Below are the code and all the weights of a small trained network. Each question names an input and a target symbol and asks about switching units off, where a switched-off unit gives its printed mean instead of its output.

import numpy as np


def w(rows, s, z=0):
    codes = np.array(rows[::2]) - 128.0
    scale = np.full(codes.shape[1], s)
    scale[-1] = z or s
    return codes * scale


def norm(h):
    return h / np.sqrt((h * h).mean(-1, keepdims=True) + 1e-5)


def f(y):
    return y / 2 * (1 + np.tanh(0.7978845608 * (y + 0.044715 * y**3)))


def softmax(a):
    e = np.exp(a - a.max(-1, keepdims=True))
    return e / e.sum(-1, keepdims=True)


def log_softmax(a):
    a = a - a.max(-1, keepdims=True)
    return a - np.log(np.exp(a).sum(-1, keepdims=True))


def net(x, mask):
    ids = ['αβγεηλμξστφψω'.index(c) for c in x.split()]
    T = len(ids)
    res = E[ids] + P[:T]
    r = norm(res)
    for j in range(2):
        rows = slice(3 * j, 3 * j + 3)
        q, k, v = (r @ M[0][rows].T for M in (Q, K, V))
        z = softmax(np.where(np.tri(T) > 0, q @ k.T / 3**0.5, -1e9)) @ v
        o = O[0][rows]
        res = res + np.where(mask[j], z, o[:, -1]) @ o[:, :-1]
    y = f(norm(res) @ A[0][:, :-1].T + A[0][:, -1])
    res = res + np.where(mask[2:26], y, B[0][:, -1]) @ B[0][:, :-1]
    return log_softmax(norm(res)[-1] @ U[:, :-1].T + U[:, -1])


Q, K, V, O, A, B = {}, {}, {}, {}, {}, {}
E = w([
[110,86,131],'α',
[116,155,177],'β',
[168,184,142],'γ',
[118,157,178],'ε',
[164,162,117],'η',
[122,105,96],'λ',
[119,157,181],'μ',
[96,255,183],'ξ',
[175,117,89],'σ',
[162,160,120],'τ',
[97,171,94],'φ',
[144,123,158],'ψ',
[121,103,99],'ω',
],0.0099)
P = w([
[66,217,4],'0',
[81,206,66],'1',
[99,200,80],'2',
[91,171,110],'3',
[94,147,123],'4',
[93,149,134],'5',
[107,123,124],'6',
[94,121,141],'7',
[95,108,158],'8',
[94,99,158],'9',
[72,103,155],'10',
],0.0012)
Q[0] = w([
[146,143,161],'H1',
[179,157,5],'H1',
[182,139,113],'H1',
[142,156,79],'H2',
[147,157,53],'H2',
[167,121,47],'H2',
],0.012)
K[0] = w([
[136,93,87],'H1',
[2,196,56],'H1',
[71,123,101],'H1',
[154,188,81],'H2',
[180,210,66],'H2',
[182,141,30],'H2',
],0.0095)
V[0] = w([
[129,211,46],'H1',
[76,190,153],'H1',
[196,81,146],'H1',
[89,194,95],'H2',
[39,163,10],'H2',
[252,126,18],'H2',
],0.003)
O[0] = w([
[105,107,230,251],'H1',
[81,69,148,178],'H1',
[144,191,76,67],'H1',
[44,66,72,167],'H2',
[52,20,180,173],'H2',
[196,3,105,219],'H2',
],0.003,0.0017)
A[0] = w([
[78,93,250,42],'N1',
[121,100,98,86],'N2',
[120,96,103,59],'N3',
[155,159,2,2],'N4',
[119,163,101,93],'N5',
[118,106,147,49],'N6',
[116,138,127,134],'N7',
[199,137,174,84],'N8',
[86,158,138,77],'N9',
[122,145,125,126],'N10',
[155,132,39,50],'N11',
[209,86,122,85],'N12',
[60,174,102,29],'N13',
[123,114,113,79],'N14',
[105,155,128,90],'N15',
[133,122,89,74],'N16',
[184,217,196,113],'N17',
[139,124,74,54],'N18',
[85,42,118,136],'N19',
[112,109,145,90],'N20',
[128,125,117,107],'N21',
[132,182,123,4],'N22',
[173,111,83,24],'N23',
[26,196,164,90],'N24',
],0.0064,0.0019)
B[0] = w([
[142,176,240,158],'N1',
[180,148,131,128],'N2',
[148,160,142,120],'N3',
[85,147,252,125],'N4',
[115,96,142,121],'N5',
[129,148,159,105],'N6',
[135,110,118,133],'N7',
[49,81,75,150],'N8',
[139,66,149,138],'N9',
[128,110,120,129],'N10',
[134,159,235,131],'N11',
[104,59,219,180],'N12',
[125,72,97,145],'N13',
[133,146,142,114],'N14',
[121,72,141,126],'N15',
[125,159,174,115],'N16',
[147,146,35,231],'N17',
[124,153,178,114],'N18',
[162,222,137,204],'N19',
[138,160,165,119],'N20',
[126,138,137,121],'N21',
[138,129,133,107],'N22',
[147,105,195,125],'N23',
[181,33,186,253],'N24',
],0.0035,0.0024)
U = w([
[108,150,92,46],'α',
[127,134,134,2],'β',
[220,213,26,202],'γ',
[116,145,170,68],'ε',
[143,165,144,97],'η',
[115,136,136,60],'λ',
[125,170,164,192],'μ',
[130,133,133,3],'ξ',
[247,61,157,219],'σ',
[128,132,159,27],'τ',
[14,47,122,184],'φ',
[135,212,172,127],'ψ',
[103,169,120,117],'ω',
],0.011,0.0048)

Each question gives the input, a string of symbols that net reads in full, and the target symbol t.
The units are the heads (3 rows each of Q, K, V and O) and the neurons (one row each of A and B). Each row of codes is followed by its name. A weight is (code - 128) times the scale printed after its matrix; where a second scale follows, it is the last column's (O, A, B and U).
mask holds one flag per unit, heads first, then neurons. A switched-off unit (its flag False) gives its mean, the last column of its rows in O or B, instead of its output. The means were averaged over made-up inputs and are rounded, as every weight is.
A unit's drop is (log p(t) with every unit on - log p(t) with that unit switched off) / (log p(t) with every unit on - log p(t) with every unit switched off).
The circuit of an input: a set's keep is (log p(t) with only the set's units on - log p(t) with every unit switched off) / (log p(t) with every unit on - log p(t) with every unit switched off). Starting from the 12 units with the biggest drops (on a tie, the unit counted first), units are removed one at a time, each time the one whose removal leaves the highest keep (on an exact tie, the one counted first), for as long as the keep stays at least 0.8.
units of the circuit, in order: the units of the circuit, biggest drop first
k most important neurons: the k neurons with the biggest drops, biggest first
which heads matter: for each layer, one digit per head in row order, 1 if its drop is at least 0.15 and else 0, layers parted by /
drop of u: that unit's drop, to one decimal
input φ γ α ψ ε η λ, target γ: 4 most important neurons : N19; N24; N8; N2
input γ ω γ ξ γ ω, target γ: units of the circuit, in order : N19; N24; N8
input σ σ η, target σ: units of the circuit, in order : H2
input ψ σ σ σ φ σ φ β σ σ ω, target σ: units of the circuit, in order : N19; N8; N2
input τ μ φ γ ψ φ α, target γ: 2 most important neurons : N19; N12
input σ σ λ ε ω, target σ: units of the circuit, in order : N17; N19; N8
input φ ψ α σ σ μ ψ η β, target γ: 3 most important neurons : N17; N12; N4
input σ ψ σ σ σ γ σ λ, target σ: which heads matter : 01
input ψ ε α, target γ: which heads matter : 10
input η λ ψ ψ τ β, target γ: which heads matter : 11
input σ σ ε η, target σ: which heads matter : 01
input σ σ λ, target σ: 3 most important neurons : N17; N19; N11
input μ ξ μ η ψ φ ε, target γ: which heads matter : 11
input σ η φ σ γ ω φ τ γ ψ μ, target γ: 4 most important neurons : N17; N12; N4; N11
input ε σ φ α β φ η, target φ: most important neuron : N8
input μ μ α γ σ φ σ μ σ φ η, target φ: 3 most important neurons : N8; N12; N19
input β σ α γ ψ ξ φ φ, target φ: 2 most important neurons : N24; N17
input β φ ω σ ψ ψ, target γ: drop of H2 : 0.6
input τ ψ μ ω γ, target γ: drop of N3 : 0.0
input ξ φ τ ψ, target γ: drop of H2 : 0.7
input α γ ξ λ, target γ: drop of N2 : 0.2
